Each row has a class, written as a number after it.
[-172 -152   76  -87  -91  192   25   10   76   83  247  -49 -150  216
   23 -176  -80   11 -105  231  207 -206  -46  248  -56   52  140  256
   74  211 -497 -198 -233   34 -206   10 -167  -62] : 2
[ 218  497  -77  380 -102  161   97 -379  441  128 -345   93  218 -151
 -301   57 -310  -58 -241 -137    6  197  247  -92  192 -369  243   75
 -303  392  263  666   41  300  -55 -298   38 -226] : 0
[-206 -129  -66  -24   22  194  128   38   48  -32  295  -39 -232  136
   47 -173  -63   -1 -107  267  263 -272 -192  277  108  272  -16  232
  129  262 -604 -295 -270   94 -146  244 -147  -42] : 0
[  -3  -31   32  227 -231  202  -54   14   96  -81   -4 -281  -49  573
  -71 -238 -400  137 -508 -138 -112  172  194  115  161 -387  891  -57
 -307   13  -73  255 -371  -34 -308 -200 -122  251] : 4
[ 318  117  296  104   -5 -354  175   91 -350 -230 -265  158   85 -215
   98  352   76 -191 -241 -165  -11  171  -16 -458  116  -57  148  -82
 -408 -179  396  369  320 -240  296 -105    8  104] : 5
[  91  208   43   35   67 -199  226  -58 -160  -52  192   18   96  -13
  113  102  157  -41 -219 -149   -5   29   83 -186  -48   10   91  -13
 -375 -130  -12   33   29 -127   56  110  -18  131] : 2
[  37 -491   81   72  -65   88  -13  137 -138  -51   30 -199   28  419
   83  171  -11  -78   61  219  -38  520  117  275    5   77   82 -207
  -48 -280 -162  326 -192  247  -47 -264 -175 -246] : 3
[  44 -451   47   90  -48  107   18  109  -98    8  -16 -184   -8  433
   25  115  -32  -74   40  211  -23  527  133  285  -22   85   90 -161
  -72 -255 -132  311 -162  231  -52 -262 -158 -280] : 6
[  95  272  155  241  -95  -60  318    1 -164  -98  -84  331  -84 -186
    6   89   79  -62 -286 -249  156 -155 -114 -256   44  126  -25  146
 -198    7  112  -47   69 -186  179   88  110  -41] : 0
[  95 -109  249  101   69 -255  170   73 -323  -71  -57  170 -172   67
   78  135  161   94 -164 -121   99  147  -84 -205  -23   57  199   68
 -453  -11  175   77  205 -159  132  139  -56  109] : 8
[-261 -140  349 -216 -510   67 -407 -181   88  -93  149  161 -224  545
 -262  321 -387  -21  145  121  168  341  402  -53 -154 -277  364 -304
  400  251 -371  -20   48  123   29  -20  182   28] : 7
[  21 -472   78   89 -106  124   28  123 -159  -78   49 -163  -25  417
   88  156   -4  -98   31  204  -16  494  119  284   14  115   75 -180
   -6 -223 -186  311 -160  268  -43 -243 -139 -254] : 3
[ -45 -374  439    8 -354  -67   76   90  -82 -556   -8  -39  -17  209
   38  310   26 -239 -186 -105  345  229   40  -65  130 -156  275   -4
   -4  309 -225  281 -518  143 -311 -215   93 -251] : 3
[  28 -514   66  103  -58  126   -5  138 -174  -51   39 -213    8  475
   89  146    6 -100   21  194  -46  572   97  241    0   91  112 -203
  -80 -278 -123  290 -154  232  -33 -224 -170 -239] : 6
[ -38 -249   88  -73   51 -144  -17  171 -148   30  215 -112 -213  303
  -40 -292   98  -48  -89   95  128   41 -138  127   70  139  209  196
 -135  270 -312    7 -131  -10 -181   31 -114 -131] : 6
[-333  -82  408   88 -233  130  -29 -240  232   -6 -299  -92 -337  159
  -64 -260 -464  178 -298  117   25  230  502  211 -101 -528  364 -145
  362  174 -166  221   -4  159  -32  -71  -92  304] : 3
[-244  -28  -16    4   -6   52  101 -173  147  125  389  -27 -193  286
   49 -268   -9  -52 -208  196  268 -322  -83  431   86  110   91  218
  318  310 -518 -349 -257  121 -167  225 -196   81] : 5
[ -25 -103  -30   21  -68   17  -29 -147  420  422  -99  -83 -474  407
 -428 -203 -362   -7 -405  344  129  346  344  148  -21 -488  549   98
 -195  -15  -43  256 -133  145    1 -214 -389 -106] : 4
[  -5 -313  -90   85 -320  182 -197  481  175 -111  288 -248 -202  390
  -81 -114  -23  -32 -211 -155   70  314   22 -437  135   35  499  -54
 -248  424   73  339  199  164 -189  225 -497 -230] : 5
[ -68 -174   82 -101  118 -192 -142   79  -49  198  291   20 -195  225
    1 -170   22   39  -47  259  229  -29   37  239   46   95  119  163
  127  208 -369 -126  -92   73  -34    6 -189  -29] : 7
[ -29  -86  223 -207 -400  -83 -201   54  270  183  772  -35 -329  899
  136  595   79 -173 -289 -189   53  437  272  -73 -411 -158   27  145
  -65  513  113  284   15  224 -356   60  -96 -196] : 8
[ -67 -657   56    0 -197  235 -131  231 -233 -394  215 -177 -189  662
  -10  120  -40   83   66   16  332  283    7  229 -172  168  443   35
 -155  100 -750 -162 -307  -83 -412 -239  133 -343] : 2
[-379  358   87 -198 -308  383  226 -328  509  -82 -247  186 -506 -227
 -195 -192 -536  488 -206   -5  -29 -150  592 -158  194 -300  417   27
  436  105  -69   13  263  305  -63 -148   47  231] : 4
[ -75 -243   22   39  117 -121  -91  -64 -108   52  203 -129 -150  330
   60 -179   33 -102 -193  176  162   85  -74  322  143  155   50  128
  127  323 -464 -148 -227   81 -190  246 -121   12] : 0
[ -62 -128   23  -37   44   40  -13   59  108  281  221   34 -325  233
  -16 -374  -54  144 -241   63  213  -89  -39  254    4  130   35  287
  147  288 -289 -162 -187  112  -96   94 -177 -168] : 2
[   2 -183  466 -178  -46  295 -123 -103   98 -159  236  207 -276   22
  -13   72 -246  161 -167  -95  496 -263   64  187 -123  188  170  191
  252  317 -121   17 -186  101  -60 -237  164 -166] : 7
[  79   79   28   97  -84   82  269  337  -38  -82  134   47   71 -129
  102  254   64   93 -146 -159   89 -166  -60 -305  166  223  -72  290
 -336   63  -83  -92 -239 -179   -5  232 -150   25] : 5
[  37  198   19  153  289 -297  260 -234  -23   12  -71  318 -135 -181
    2   45  -56   59  -87  -98   65   10 -104 -248   80 -153  -38  -60
 -193 -205  332 -118  231  -97  365  302  -46  200] : 2
[-106  -70  -23  174  -68  113   16  -40   66  186  341   16 -316  423
    3 -221  -24   32 -422  194  131   65  -30  325  -40  -58  289  229
    3  174 -380 -151 -222   88 -137  130 -313  -93] : 7
[ -25   63 -219  103  -23  297   53   51  345  426 -358  -61   83  -16
  115 -569    9  350 -237 -144  -38  168  -81  114  -53 -167   67  129
  214   31   89 -174  -53 -111  -39 -125  271 -199] : 7
[  29 -443   30  109  -93  141   11   95 -133  -15   33 -153    8  453
   62  191   25  -66    2  167  -25  523  102  229    4   82   94 -157
  -47 -237 -156  293 -176  249  -49 -221 -163 -222] : 7
[ 134  229  225  155  184 -454  357 -465 -141  -42 -275  248  -89 -185
  -64   34   76  -20 -551  -98  156  102  178   33  323  -67  380 -122
 -252 -134  158  237   84   98  240  -82  -15  222] : 1
[ 112   56  331   64   55 -123  190   57 -352 -335   56  176  -35 -176
  123  224  -87   46 -142 -107  111  -72   53 -254   95  152  186  -40
 -286 -102   12   20   35 -105  220   54 -101  181] : 6
[  27   34    8   42  -19 -247   34   63  -50  178  245   88 -252  349
 -138 -256   30 -139 -210   33  132   60  -24  166   28  -35  248  123
  -53  146 -262   82 -203   15 -122   15 -166 -116] : 1
[  85 -140  375   75  185 -333  106 -178 -379 -229 -223  201  -80 -158
   31   88  -81  -75 -312    8  175  149  143  -35  280   67   99 -307
  -61 -242  170  237  195   64  446  -37  183  231] : 8
[  17 -488   91  122  -73   78  -34   43 -139  -58   28 -177   58  423
  118  144   25 -113    4  195  -27  506  111  312   10   58   28 -223
   23 -207 -153  310 -146  283  -35 -191 -122 -230] : 3
[ -51  165  213   24 -596   48  306  193  127   76   -1  299 -538  200
 -237 -340   19  191 -324 -473 -203  472  188 -102 -138 -272  483   82
  -98   69  172  272   84  -19 -244  -38 -131 -463] : 0
[ -48   11  248  126 -174 -139  276   26  -53 -285 -139  186  -56 -229
  156  374   19 -137  -50   51  140 -183 -109 -168  208   64 -171   16
   36  -30  -17  -91  163 -193  261  179   53   70] : 3
[  83   32  335  169   48 -362  199   27 -252 -111   49  108 -138  -93
   68  -30  197  -69 -173 -280  152  -90 -146 -124 -111   28   -4   43
 -315    1  213 -100 -113 -335  154  220   14   80] : 7
[-125  153  -70 -182 -505  319   51  250  195  124   49  236 -662  223
 -346 -214   11  266 -207  -83  -93  137  124 -333 -264 -157  758  210
   -5  -65 -105   41  161 -248 -177 -136 -152 -190] : 4
[  33 -446   66  108  -43   92  -26   70 -132  -47   22 -161   41  437
   42  112  -42  -92   27  168  -43  542  137  244  -11   17  134 -242
  -55 -268 -104  335 -137  256  -24 -231 -155 -221] : 6
[  33 -466   70  103  -60   85    1  102 -167  -91  -14 -194    5  391
   42   83   16 -106   27  181  -14  524  111  259   47   99  127 -211
  -54 -211 -134  374 -118  242  -37 -237  -76 -244] : 1
[  39 -468   97  108  -35   48  -17   84 -121  -45  -53 -196   14  401
   37   77  -25  -94   -1  195   -4  552  130  263   34   50  106 -226
  -23 -243 -117  364 -118  221  -15 -237 -100 -237] : 3
[ -63  -83  -46  -56  -70  479  -49  182  -25  267  100   89 -611  378
  -56 -562  -10  758 -453 -317 -293  522  -11  -76 -245  -76  646  290
 -230   95  145  -56  -79  109 -316  -17 -138 -177] : 7
[ -89   72   64   77   55  -83   68 -115   73  123  300   -1 -254  327
  -48 -256  -51  -73 -238   84  156 -144 -111  237   34  -25   95  218
  103  199 -302 -157 -262   52 -175  226 -286    7] : 3
[-263  329   -8 -107 -327   38  204   29  327  206 -659  404 -103 -394
 -499 -576 -236  107  137   42  -87 -102  215 -134   92 -317  -61  116
  329  221  168  411  156  102  -33 -148  494  -98] : 3
[  46 -455   66   99  -62   59  -17  140 -175  -46   39 -149    4  444
   63  147    7 -102   35  179  -28  531  100  239   -6   64  100 -205
  -45 -275 -145  319 -121  211  -31 -240 -144 -235] : 3
[ -89   55  393   92 -163 -194  217 -146 -195 -219   82  129 -207  106
  134  424 -136 -190 -134  -42   88  -56   45  152   41  -37 -161   53
   93  117  -68 -206  -17 -163  112  248   45  306] : 5
[-125  -58  -68 -160   73  -61  -63   59  -19   49  252  -47 -110  143
  -62 -160    3  -49   50  153  156 -233  -50   34   44  174  -25  201
  197  319 -392 -193 -146    1  -68  135  -25  105] : 7
[-237 -338  270  -38 -296  494 -188 -258  481  212   64 -226 -387  401
   95  230  -98  102 -390  228  429   12  236  415  -35  142  165  148
  332  301 -679 -114  -19   98 -327  -46 -128 -139] : 1
[  53 -451   56  108  -65   75  -49   77 -165  -38   61 -183   53  480
   90  190   30 -135   37  222  -37  544  102  291    2   64   47 -197
   11 -222 -182  346 -175  254  -47 -183 -132 -232] : 8
[ -70  -22   35   31  -61  -67  151   25   14  232  123   86 -210  292
 -166 -346    7  -44 -178  135  165  -86   31  326  -37  -77  234  311
    9  131 -320  -75 -220    6 -181  -44 -186 -108] : 6
[-123 -212  -19  -77   -6   74  -28  163  -17  161  184   57 -210  249
  101 -242 -170   62 -145  261  215 -117  -38  134  -55   83  128  161
   16  149 -417 -206 -106  -29  -90  122 -111   45] : 4
[   5 -486  124   75  -56  122  -29   58 -153  -31   27 -186   17  439
   89  167   12 -111   26  248  -19  542  117  257  -17   81   88 -192
  -29 -248 -161  335  -92  259  -39 -234 -161 -228] : 1
[ -20 -290  198  -94 -217    5  -59  183 -101 -576 -358 -372  273   61
 -127  315 -272 -290  471 -183  231  176  308 -450  219  -32  -88 -183
 -131  308 -302  333  104  -95 -210 -293  615  -41] : 1
[  85  167  185  159  160 -250  224 -118 -310 -127 -282  156   45 -287
  -10  292  -94 -111 -138   97  115  -36  121 -251  208  -82   19  -18
 -300 -169  -35   54  156 -106  306   -6  -79  375] : 7
[ 108 -312   69 -240  -43  162 -328   58  204  -71  161 -484  215  126
  350  448  195  -37  147  -46  150 -299  -52 -399  -11  153 -314  285
  -75  608 -171  184  -12   74 -191  -21  137  -13] : 2
[-147  142  180  235 -163  -13  414 -227    5   -4  -21  442 -108 -169
   -3    4   77  -23 -494 -194  109  -59   52  115   98  -91  168   35
  -47 -118   -4 -128  -20  -91   48  183  -35  132] : 3
[  24 -482   75   89  -38   55  -26   79 -159  -94   24 -164   49  424
   77  154   14 -103   64  188  -14  564   99  230   11   44   97 -254
  -26 -236 -119  358 -115  260  -29 -205 -109 -230] : 8
[ -53 -248  334 -194  -53 -402  -49  -14  129  446   -7  -83 -267  203
   13 -872  287   87 -133    0   31  384  144  366 -164 -332  363 -108
   62  125  272  463  173  152 -119 -113   13 -325] : 8
[-211 -206   32   32  -69   98   56 -115  195   98  239   97 -330  173
   88 -185  -58   61 -229  229  221 -267 -108  494   37  136   -5  291
  233  360 -530 -307 -212   64 -217  252 -151  -98] : 1
[ -43  -84  149   22   28 -158  -16 -117 -140  161  358  191 -308  414
  -97 -416   24  -72 -327   70  219  -22   -9  385  -93   -4  292  150
  102  183 -315  -48 -256  120 -141  131 -169  -78] : 6
[ -78  144  157  229   87   -7  380 -128  -89 -283 -123  272  -92  -84
   -7  236 -190   66  -87 -110  164 -159 -139 -309  272   10   35  -11
 -122 -240   13 -134   25  -68  260  128   -9  204] : 0
[-162 -190  -29  -62   53   88  -12    1  -73  164  546 -137 -465  516
   78 -451   30   69 -323   62  204   65 -151  302  -38  263  302  195
   27  376 -550 -419 -180   66 -228  192 -195 -115] : 5
[  32 -438   57  107  -60   60   14   52 -103  -54  -54 -209   46  385
   67  135  -19 -136   45  213  -11  519  131  290   59   23   77 -246
    2 -255 -150  359 -116  226  -24 -244  -84 -215] : 8
[  54 -470   78   88  -50  124  -19   77 -128   -6  -11 -176   23  397
   85  145   16  -86   17  214  -25  535   97  233   17   66  103 -188
  -30 -276 -107  322 -117  239  -23 -249 -166 -261] : 8
[ -98 -146  198    9  125 -224  -51 -137  -71  -14   40  -69  -66  201
  -30 -266 -133 -177 -140  234  332  -70   34  258  173  -26   86  -67
  174  186 -377   87  -93  151   13   40   13   81] : 0
[-173   65   83  -58 -249  518  139   26  173  -97  205   32 -445  224
 -115 -689  -21  366 -569 -440 -154   69 -117 -442 -174 -309  894  243
  -79   78   58  -30   20 -146 -260  -23 -177 -105] : 7
[  47 -450   92   90  -74   83   -7  108 -135  -17   18 -129   15  394
   49  108   33  -89   15  187  -23  504  122  285  -16   69  126 -168
  -38 -248 -111  351 -156  237  -46 -276 -148 -282] : 6
[ -93  226  316   91  112  -76  383 -336 -131 -123   51  358  -89 -116
  -92   -8  -80   74 -357  -37    2   33   74 -104   97 -206  119   78
 -219 -340  122  -21  -31  -53  146  290   -6  197] : 2
[  28 -480   68  136  -43   92   -2   88 -152  -51   15 -191    1  454
   71  156    8 -143   25  186  -26  552   91  276    0   69   23 -185
   -2 -227 -122  329 -138  247  -34 -182 -157 -226] : 1
[ 125 -141  170  148 -156  -31 -219   27  -43  148  236  -70   -8  870
  -56  333   12 -208 -267  -10  123  619  257  236  -44  -84   22  232
  245  341 -187  408 -229  138 -266  123  -46  -93] : 4
[  17 -490   64   98  -85  138    6  100 -107  -14   55 -201  -43  451
   88  118   11  -89   29  207    6  495   56  277    6  117   90 -157
  -13 -210 -159  251 -152  219  -42 -205 -161 -278] : 5
